What each symbol does to the items:
w623 δ w515
w623 ρ w898
w623 ε w805
w623 α w75
w623 γ w532
w434 δ w926
w434 ρ w532
w434 ε w719
w434 α w148
w434 γ w921
w921 δ w314
w921 ρ w756
w921 ε w148
w921 α w134
w921 γ w898
w851 δ w669
w851 ρ w925
w851 ε w575
w851 α w860
w851 γ w745
w197 δ w57
w197 ρ w733
w197 ε w362
w197 α w582
w197 γ w496
w724 δ w860
w724 ρ w678
w724 ε w715
w724 α w615
w724 γ w706
w902 δ w496
w902 ρ w616
w902 ε w115
w902 α w573
w902 γ w292
w649 δ w197
w649 ρ w822
w649 ε w648
w649 α w115
w649 γ w902
w282 δ w30
w282 ρ w57
w282 ε w832
w282 α w211
w282 γ w436
w609 δ w532
w609 ρ w177
w609 ε w352
w609 α w736
w609 γ w516
w191 δ w516
w191 ρ w228
w191 ε w842
w191 α w905
w191 γ w669
w805 δ w917
w805 ρ w134
w805 ε w319
w805 α w926
w805 γ w75
w723 δ w148
w723 ρ w736
w723 ε w588
w723 α w623
w723 γ w251
w894 δ w405
w894 ρ w436
w894 ε w16
w894 α w86
w894 γ w537
w706 δ w642
w706 ρ w30
w706 ε w615
w706 α w925
w706 γ w405
w573 δ w649
w573 ρ w151
w573 ε w390
w573 α w733
w573 γ w856
w652 δ w615
w652 ρ w832
w652 ε w192
w652 α w802
w652 γ w16
w787 δ w745
w787 ρ w86
w787 ε w724
w787 α w706
w787 γ w832
w615 δ w228
w615 ρ w19
w615 ε w545
w615 α w781
w615 γ w925
w786 δ w430
w786 ρ w902
w786 ε w57
w786 α w31
w786 γ w630
w148 δ w780
w148 ρ w173
w148 ε w276
w148 α w515
w148 γ w134
w8 δ w630
w8 ρ w260
w8 ε w496
w8 α w312
w8 γ w151
w856 δ w902
w856 ρ w319
w856 ε w733
w856 α w995
w856 γ w260
w314 δ w805
w314 ρ w251
w314 ε w780
w314 α w434
w314 γ w352
w715 δ w759
w715 ρ w745
w715 ε w155
w715 α w545
w715 γ w615
w842 δ w736
w842 ρ w536
w842 ε w183
w842 α w998
w842 γ w905
w382 δ w151
w382 ρ w588
w382 ε w292
w382 α w869
w382 γ w780
w648 δ w362
w648 ρ w308
w648 ε w349
w648 α w430
w648 γ w115
w312 δ w308
w312 ρ w747
w312 ε w649
w312 α w902
w312 γ w790
w75 δ w588
w75 ρ w183
w75 ε w926
w75 α w314
w75 γ w173
w533 δ w86
w533 ρ w81
w533 ε w21
w533 α w282
w533 γ w362
w81 δ w349
w81 ρ w649
w81 ε w537
w81 α w57
w81 γ w786
w319 δ w616
w319 ρ w515
w319 ε w790
w319 α w382
w319 γ w926
w134 δ w434
w134 ρ w609
w134 ε w515
w134 α w723
w134 γ w183
w796 δ w191
w796 ρ w615
w796 ε w177
w796 α w575
w796 γ w851
w173 δ w623
w173 ρ w998
w173 ε w314
w173 α w352
w173 γ w609
w231 δ w832
w231 ρ w362
w231 ε w429
w231 α w894
w231 γ w596
w251 δ w134
w251 ρ w171
w251 ε w623
w251 α w532
w251 γ w372
w404 δ w537
w404 ρ w390
w404 ε w533
w404 α w362
w404 γ w197
w926 δ w538
w926 ρ w723
w926 ε w382
w926 α w780
w926 γ w314
w575 δ w905
w575 ρ w781
w575 ε w118
w575 α w759
w575 γ w860
w86 δ w429
w86 ρ w349
w86 ε w678
w86 α w30
w86 γ w321
w349 δ w282
w349 ρ w197
w349 ε w231
w349 α w596
w349 γ w430
w183 δ w921
w183 ρ w516
w183 ε w723
w183 α w251
w183 γ w998
w832 δ w19
w832 ρ w321
w832 ε w706
w832 α w405
w832 γ w211
w669 δ w155
w669 ρ w724
w669 ε w905
w669 α w796
w669 γ w192
w780 δ w319
w780 ρ w623
w780 ε w869
w780 α w719
w780 γ w434
w538 δ w747
w538 ρ w148
w538 ε w151
w538 α w319
w538 γ w805
w260 δ w292
w260 ρ w926
w260 ε w995
w260 α w747
w260 γ w276
w57 δ w596
w57 ρ w115
w57 ε w321
w57 α w404
w57 γ w31
w869 δ w790
w869 ρ w805
w869 ε w856
w869 α w260
w869 γ w719
w756 δ w251
w756 ρ w905
w756 ε w173
w756 α w609
w756 γ w213
w496 δ w31
w496 ρ w995
w496 ε w582
w496 α w649
w496 γ w312
w390 δ w648
w390 ρ w312
w390 ε w81
w390 α w786
w390 γ w733
w30 δ w16
w30 ρ w596
w30 ε w19
w30 α w21
w30 γ w533
w213 δ w372
w213 ρ w796
w213 ε w609
w213 α w516
w213 γ w536
w536 δ w118
w536 ρ w851
w536 ε w516
w536 α w155
w536 γ w715
w588 δ w276
w588 ρ w921
w588 ε w538
w588 α w805
w588 γ w623
w151 δ w822
w151 ρ w276
w151 ε w312
w151 α w790
w151 γ w319
w177 δ w842
w177 ρ w545
w177 ε w372
w177 α w118
w177 γ w575
w781 δ w715
w781 ρ w787
w781 ε w669
w781 α w192
w781 γ w652
w228 δ w575
w228 ρ w802
w228 ε w536
w228 α w715
w228 γ w724
w998 δ w898
w998 ρ w155
w998 ε w251
w998 α w372
w998 γ w177
w537 δ w231
w537 ρ w648
w537 ε w86
w537 α w321
w537 γ w57
w16 δ w925
w16 ρ w211
w16 ε w802
w16 α w678
w16 γ w86
w21 δ w678
w21 ρ w537
w21 ε w787
w21 α w832
w21 γ w282
w155 δ w213
w155 ρ w860
w155 ε w171
w155 α w191
w155 γ w545
w515 δ w719
w515 ρ w352
w515 ε w917
w515 α w588
w515 γ w723
w362 δ w321
w362 ρ w786
w362 ε w282
w362 α w436
w362 γ w582
w321 δ w894
w321 ρ w430
w321 ε w30
w321 α w533
w321 γ w404
w405 δ w787
w405 ρ w533
w405 ε w925
w405 α w429
w405 γ w231
w582 δ w404
w582 ρ w630
w582 ε w436
w582 α w648
w582 γ w649
w516 δ w756
w516 ρ w575
w516 ε w736
w516 α w171
w516 γ w155
w276 δ w869
w276 ρ w314
w276 ε w747
w276 α w917
w276 γ w515
w925 δ w724
w925 ρ w21
w925 ε w781
w925 α w652
w925 γ w429
w995 δ w573
w995 ρ w382
w995 ε w630
w995 α w822
w995 γ w747
w802 δ w781
w802 ρ w405
w802 ε w851
w802 α w745
w802 γ w678
w436 δ w533
w436 ρ w31
w436 ε w211
w436 α w349
w436 γ w648
w759 δ w177
w759 ρ w192
w759 ε w213
w759 α w536
w759 γ w228
w532 δ w723
w532 ρ w842
w532 ε w75
w532 α w173
w532 γ w756
w292 δ w312
w292 ρ w538
w292 ε w573
w292 α w856
w292 γ w869
w898 δ w352
w898 ρ w213
w898 ε w134
w898 α w183
w898 γ w842
w192 δ w545
w192 ρ w706
w192 ε w796
w192 α w851
w192 γ w802
w736 δ w173
w736 ρ w118
w736 ε w921
w736 α w898
w736 γ w171
w860 δ w796
w860 ρ w652
w860 ε w759
w860 α w228
w860 γ w642
w115 δ w582
w115 ρ w8
w115 ε w430
w115 α w390
w115 γ w573
w616 δ w995
w616 ρ w719
w616 ε w8
w616 α w151
w616 γ w538
w596 δ w211
w596 ρ w582
w596 ε w894
w596 α w537
w596 γ w81
w31 δ w81
w31 ρ w573
w31 ε w404
w31 α w197
w31 γ w308
w822 δ w733
w822 ρ w869
w822 ε w308
w822 α w8
w822 γ w616
w118 δ w998
w118 ρ w669
w118 ε w756
w118 α w213
w118 γ w759
w211 δ w21
w211 ρ w404
w211 ε w405
w211 α w231
w211 γ w349
w19 δ w802
w19 ρ w894
w19 ε w642
w19 α w787
w19 γ w21
w545 δ w536
w545 ρ w642
w545 ε w191
w545 α w669
w545 γ w781
w917 δ w260
w917 ρ w434
w917 ε w616
w917 α w538
w917 γ w588
w352 δ w75
w352 ρ w372
w352 ε w434
w352 α w921
w352 γ w736
w719 δ w382
w719 ρ w75
w719 ε w260
w719 α w276
w719 γ w148
w733 δ w115
w733 ρ w790
w733 ε w786
w733 α w630
w733 γ w995
w790 δ w8
w790 ρ w917
w790 ε w902
w790 α w292
w790 γ w382
w642 δ w851
w642 ρ w16
w642 ε w228
w642 α w724
w642 γ w787
w308 δ w786
w308 ρ w856
w308 ε w197
w308 α w496
w308 γ w8
w747 δ w856
w747 ρ w780
w747 ε w822
w747 α w616
w747 γ w917
w630 δ w390
w630 ρ w292
w630 ε w31
w630 α w308
w630 γ w822
w678 δ w652
w678 ρ w231
w678 ε w745
w678 α w19
w678 γ w30
w745 δ w192
w745 ρ w429
w745 ε w860
w745 α w642
w745 γ w19
w372 δ w183
w372 ρ w191
w372 ε w532
w372 α w756
w372 γ w118
w429 δ w706
w429 ρ w282
w429 ε w652
w429 α w16
w429 γ w894
w171 δ w609
w171 ρ w759
w171 ε w898
w171 α w842
w171 γ w191
w905 δ w171
w905 ρ w715
w905 ε w998
w905 α w177
w905 γ w796
w430 δ w436
w430 ρ w496
w430 ε w596
w430 α w81
w430 γ w390

In the rows, 25 means zero.

The rows follow the links: the fewer symbols apart two items are, the more alike their rows tend to be.

Each row is also shifted at random along 2 hidden directions that mean nothing.

Some items, each with a row of numbers:
w802 [14,29,24,28,31,27,22,23,28,28,20,26,21,29,25,22,21,26,30,29,24,24,27,24,27,29,30,25,31]
w429 [27,29,27,28,29,22,25,19,25,26,22,21,33,32,23,18,28,31,23,34,15,31,26,25,22,26,27,20,23]
w842 [28,19,19,23,28,34,26,34,25,21,25,26,28,25,25,28,23,26,24,26,27,26,28,23,22,22,26,20,27]
w436 [24,23,23,25,26,26,26,23,17,28,26,22,31,22,19,23,23,23,29,31,24,23,29,30,28,26,21,28,25]
w790 [33,29,28,25,17,17,24,20,26,31,26,29,14,21,29,25,19,17,31,15,33,15,22,28,31,29,24,35,28]
w781 [22,26,28,27,29,30,24,30,28,28,19,25,29,30,27,24,27,31,21,32,22,28,28,22,23,21,31,17,31]
w787 [25,32,24,29,27,22,27,18,23,29,20,27,17,26,33,20,16,21,36,24,23,17,27,27,28,35,25,30,32]
w616 [34,28,29,24,18,17,22,22,28,28,28,25,22,26,24,23,26,24,24,21,29,23,21,26,27,23,27,26,23]
w545 [33,27,26,27,28,29,28,26,28,27,19,27,23,26,35,27,23,29,23,24,22,27,24,21,22,26,28,24,29]
w516 [45,21,20,23,23,32,30,33,19,24,25,28,25,24,32,26,16,20,29,22,29,16,31,29,24,23,25,22,33]
w652 [26,28,25,27,30,27,21,25,26,28,21,23,31,33,21,18,24,31,25,36,21,27,29,26,25,22,32,17,29]
w312 [38,24,31,23,18,25,23,29,21,33,27,25,31,24,18,24,26,25,21,29,32,21,28,30,30,16,27,23,27]
w148 [25,24,20,22,20,22,24,28,26,19,30,27,21,29,24,22,22,19,30,19,31,18,27,28,27,26,25,23,25]
w292 [27,25,27,23,24,21,16,25,31,29,29,23,29,28,13,23,29,29,19,31,29,30,20,24,26,17,31,24,20]
w118 [16,22,16,24,33,32,23,28,31,24,23,29,17,20,26,29,16,23,30,22,28,25,23,21,24,30,27,31,27]
w282 [31,25,29,27,21,25,32,25,13,26,24,23,32,25,28,23,27,22,27,28,22,19,34,32,27,26,19,21,29]
w869 [27,28,30,24,19,17,22,22,30,25,28,26,22,27,24,25,30,26,21,20,28,27,20,23,26,23,27,25,21]
w623 [33,24,18,22,22,21,25,26,26,18,30,26,23,28,25,21,21,20,30,20,27,21,25,28,25,27,24,24,21]
w649 [24,24,32,25,21,25,27,24,21,31,25,25,25,17,25,32,29,24,22,23,28,24,24,25,27,24,21,31,25]
w430 [26,24,25,25,27,23,25,19,22,29,26,21,30,19,18,25,25,25,25,30,22,29,24,27,26,26,21,32,20]
w390 [28,24,31,25,21,24,29,21,20,31,25,24,25,16,27,30,28,23,23,22,26,23,24,26,26,25,19,33,24]
w648 [35,24,27,25,24,24,27,20,19,29,26,21,32,19,20,24,26,25,23,30,22,28,25,28,26,24,21,30,21]
w213 [33,22,18,23,28,32,27,31,24,25,24,29,21,23,30,27,15,21,30,22,29,19,27,26,25,27,25,26,30]
w8 [23,24,28,23,22,24,19,26,27,32,28,25,26,23,16,26,27,25,22,28,33,24,24,26,29,19,28,27,25]
w308 [22,22,32,25,22,26,24,27,23,31,26,24,28,20,21,30,31,26,19,26,29,26,25,25,27,20,23,28,25]
w537 [6,24,24,26,29,27,25,22,21,25,25,23,27,22,19,26,26,23,29,29,23,26,28,26,28,29,20,29,24]
w86 [29,29,30,29,22,22,34,21,15,26,22,24,28,25,33,22,26,23,28,24,19,21,30,29,25,29,20,24,28]
w183 [27,20,20,23,28,28,26,30,29,15,29,24,31,28,24,27,31,29,18,26,22,35,23,22,19,21,25,17,18]
w745 [3,28,24,28,33,28,21,24,31,28,19,27,19,27,25,24,22,27,31,28,24,27,25,22,25,30,30,27,30]
w615 [31,29,29,28,24,29,29,28,21,30,18,27,23,28,35,23,21,24,28,25,25,18,31,26,26,26,28,21,37]
w115 [17,23,31,25,26,25,24,24,25,30,26,23,28,18,20,31,33,28,18,27,25,31,21,23,25,23,22,31,21]
w251 [34,21,21,23,25,27,27,29,26,15,29,24,30,28,26,26,28,28,19,24,21,31,24,24,20,22,24,18,19]
w736 [13,21,20,24,29,30,27,29,29,16,26,28,19,22,30,32,25,24,25,17,25,29,22,20,21,30,22,28,22]
w211 [13,27,28,29,25,25,31,21,18,25,22,24,24,22,30,26,26,21,30,23,22,22,29,27,27,33,18,28,28]
w822 [25,26,28,24,21,23,19,26,27,32,28,25,23,23,17,25,25,23,25,26,33,22,24,27,30,21,28,29,25]
w995 [31,25,28,23,21,22,19,26,27,31,28,25,27,25,16,23,26,26,23,28,32,24,24,27,29,19,29,26,24]
w926 [30,25,26,23,15,21,26,30,23,21,30,26,24,30,28,23,27,21,26,19,32,17,29,29,27,22,25,18,27]

In each set, the symbols that take the first to the second take the third to the fourth, perhaps in another order. Give the fourth.
Answer with the item's name.
[31,25,28,23,15,21,26,31,23,21,30,25,26,31,27,23,29,23,23,21,30,19,29,28,26,20,26,16,26]
: [19,26,27,23,26,20,15,23,35,28,28,24,26,27,12,24,30,30,19,30,28,33,18,23,26,19,31,26,18]
:: [29,17,20,23,29,34,24,36,26,18,27,24,36,29,20,27,28,31,17,31,25,32,27,23,20,16,28,14,24]
: w134

[33,24,25,25,25,24,26,19,19,29,27,22,30,19,20,24,24,24,25,30,22,26,25,28,26,25,20,31,21]
: [22,25,28,25,25,24,27,19,23,30,26,24,25,16,24,30,28,24,23,24,23,28,21,25,26,27,20,34,20]
:: [33,24,18,22,23,22,25,24,26,17,30,26,23,27,27,23,21,21,29,19,26,23,24,26,23,28,23,25,20]
: w532

[19,23,30,25,27,25,25,21,25,29,26,23,28,18,20,30,31,28,19,28,23,32,21,22,25,24,22,32,19]
: [23,28,28,24,21,18,20,21,31,28,28,26,19,24,22,25,26,25,24,20,29,25,19,23,27,25,27,31,21]
:: [33,21,21,23,23,28,31,30,23,17,27,27,24,24,34,29,24,22,25,17,25,23,26,24,22,27,21,23,25]
: w796

[29,23,18,24,32,31,23,28,29,25,24,27,22,23,26,26,17,25,27,25,25,26,23,23,23,26,29,28,27]
: [40,27,22,26,27,28,28,24,25,28,21,28,18,22,36,26,15,23,29,20,24,21,23,24,23,29,26,30,30]
:: [14,30,26,29,30,21,27,15,26,25,21,24,22,26,29,22,26,26,29,25,17,28,24,23,25,33,24,29,24]
: w86

[29,26,24,27,30,28,26,24,29,27,19,28,19,23,33,27,21,27,25,23,22,28,21,19,22,28,28,28,27]
: [41,26,21,25,28,29,27,25,26,28,21,28,20,23,33,25,15,24,29,22,24,21,24,24,23,28,27,28,29]
:: [37,27,31,24,13,19,28,29,22,22,29,26,26,30,30,24,29,22,23,19,30,17,28,28,27,21,25,18,27]
: w319

[22,26,26,24,17,21,25,29,25,20,29,27,20,28,28,25,26,20,28,17,32,18,27,27,28,25,24,22,27]
: [26,24,17,22,25,22,22,26,29,16,31,25,23,29,22,22,22,22,28,22,27,25,23,26,24,27,25,24,20]
:: [34,27,28,27,27,29,29,26,27,28,19,26,24,26,35,26,23,29,23,25,22,26,25,21,21,25,28,22,31]
: w642

[23,29,29,28,26,29,29,27,25,29,18,28,19,26,37,27,21,25,28,22,25,21,27,23,25,28,27,24,35]
: [29,28,29,28,24,29,29,28,23,29,19,28,22,27,36,25,21,25,28,24,25,19,30,25,26,26,28,21,36]
:: [16,23,26,26,28,27,26,26,19,25,25,21,35,26,17,23,30,27,23,34,21,28,30,28,26,23,23,21,24]
: w537

[15,24,30,25,22,25,23,26,25,32,26,27,20,18,22,31,26,22,25,23,33,22,24,25,30,24,24,33,27]
: [18,24,29,24,22,25,21,27,26,32,26,26,22,20,19,28,27,23,25,25,34,23,25,26,30,21,25,31,27]
:: [15,26,29,24,22,19,22,25,32,21,28,26,22,29,24,27,34,26,20,20,28,29,21,21,25,23,27,23,20]
: w917

[17,25,30,26,24,24,29,20,23,30,24,26,19,13,29,33,27,21,26,18,27,24,21,24,28,30,18,39,24]
: [24,26,29,24,24,19,16,24,35,25,30,22,31,31,13,23,35,34,13,31,25,37,18,22,23,15,32,20,15]
:: [16,23,16,22,29,22,20,24,33,15,30,25,23,29,19,23,25,25,26,23,25,31,20,22,23,27,26,25,16]
: w118

[21,25,28,27,24,26,30,24,16,25,24,23,31,25,26,24,28,24,27,29,21,22,31,29,27,27,20,23,28]
: [16,30,23,28,31,25,22,21,28,28,20,26,22,29,25,20,21,26,31,30,22,25,26,25,26,30,29,25,29]
:: [28,31,29,28,24,20,31,17,19,25,21,24,24,26,34,22,24,23,31,23,18,21,27,27,25,33,21,27,28]
: w781

[21,20,18,23,30,34,25,32,27,21,25,27,23,23,26,29,20,24,26,24,28,26,25,23,23,25,26,24,27]
: [14,19,17,23,35,35,20,32,32,21,25,26,26,25,18,28,24,29,21,30,26,34,23,20,21,22,30,23,23]
:: [18,25,24,23,18,21,25,29,26,20,29,28,18,27,27,25,25,18,30,16,32,17,27,27,28,27,24,24,27]
: w588

[19,23,16,22,27,22,21,25,31,16,30,26,22,29,20,23,24,24,27,22,27,28,22,24,24,27,26,25,18]
: [19,23,16,23,29,23,21,24,32,15,30,25,24,28,20,24,26,26,25,23,24,31,20,23,22,27,26,25,17]
:: [33,26,25,26,29,28,27,25,29,27,20,27,22,24,34,27,22,29,24,24,22,27,23,21,22,27,28,25,29]
: w715

[20,25,29,28,26,26,29,24,19,24,24,21,34,28,24,23,32,28,22,32,18,28,29,27,24,25,23,19,25]
: [15,26,28,28,25,26,29,23,19,25,23,23,29,24,26,25,29,25,26,28,20,25,29,28,26,28,20,25,26]
:: [31,31,26,29,26,21,28,17,22,27,22,24,26,29,30,19,22,25,30,28,18,23,27,27,25,31,25,25,27]
: w429

[18,30,24,28,29,26,24,22,27,29,20,26,20,28,27,21,19,25,33,28,23,21,27,25,27,30,28,26,32]
: [38,30,26,26,24,25,26,24,21,29,21,25,27,31,28,17,19,25,30,31,22,19,31,30,27,25,28,19,32]
:: [21,29,29,28,26,23,30,19,21,24,22,22,28,27,29,23,29,27,26,26,17,26,28,26,25,30,22,24,25]
: w86

[32,27,28,23,20,18,20,23,30,28,28,25,24,26,20,23,27,26,22,25,29,26,21,25,27,20,28,26,21]
: [23,26,31,24,19,19,23,26,30,22,29,25,25,30,24,26,33,27,19,21,27,27,23,23,25,21,27,20,21]
:: [27,21,20,24,24,30,32,31,21,19,25,29,17,20,37,31,20,18,30,14,28,18,27,25,24,31,20,28,29]
: w118

[36,20,20,23,23,33,30,35,21,21,26,27,26,24,32,28,21,22,26,21,29,20,29,26,24,23,24,21,30]
: [23,19,20,23,27,31,29,32,25,18,27,27,23,23,29,30,25,24,24,21,26,27,26,23,21,25,24,23,25]
:: [13,25,28,24,20,22,22,28,31,19,29,25,25,31,22,26,33,26,21,22,29,27,24,23,25,22,26,20,22]
: w917

[37,23,19,21,20,21,24,29,24,18,31,25,28,31,22,19,22,22,26,24,29,21,28,29,26,22,26,18,23]
: [39,28,28,23,18,18,21,23,26,30,28,25,23,26,22,23,24,23,25,24,31,21,23,28,29,21,27,27,24]
:: [21,25,22,26,35,30,22,24,35,26,21,26,22,25,25,28,24,32,22,28,21,35,19,17,20,26,31,26,23]
: w251

[21,28,29,28,25,23,30,21,20,25,22,22,29,26,30,23,29,25,26,26,18,25,28,27,25,29,21,24,26]
: [23,30,26,28,26,27,28,25,22,30,18,29,16,26,35,24,17,21,35,22,27,15,30,26,28,31,26,26,37]
:: [40,22,20,22,24,24,27,28,25,16,30,23,32,30,25,23,27,27,20,25,22,30,25,25,20,22,25,17,18]
: w719

[34,27,28,23,19,20,20,24,26,31,28,25,24,25,20,23,24,24,25,25,32,21,24,28,29,20,28,28,25]
: [43,24,31,23,15,24,24,30,18,33,27,25,28,23,22,24,24,21,24,27,34,16,30,31,30,16,25,24,31]
:: [17,27,27,28,31,30,26,25,31,27,18,28,19,25,33,30,25,29,24,23,22,29,23,19,22,27,29,26,29]
: w796

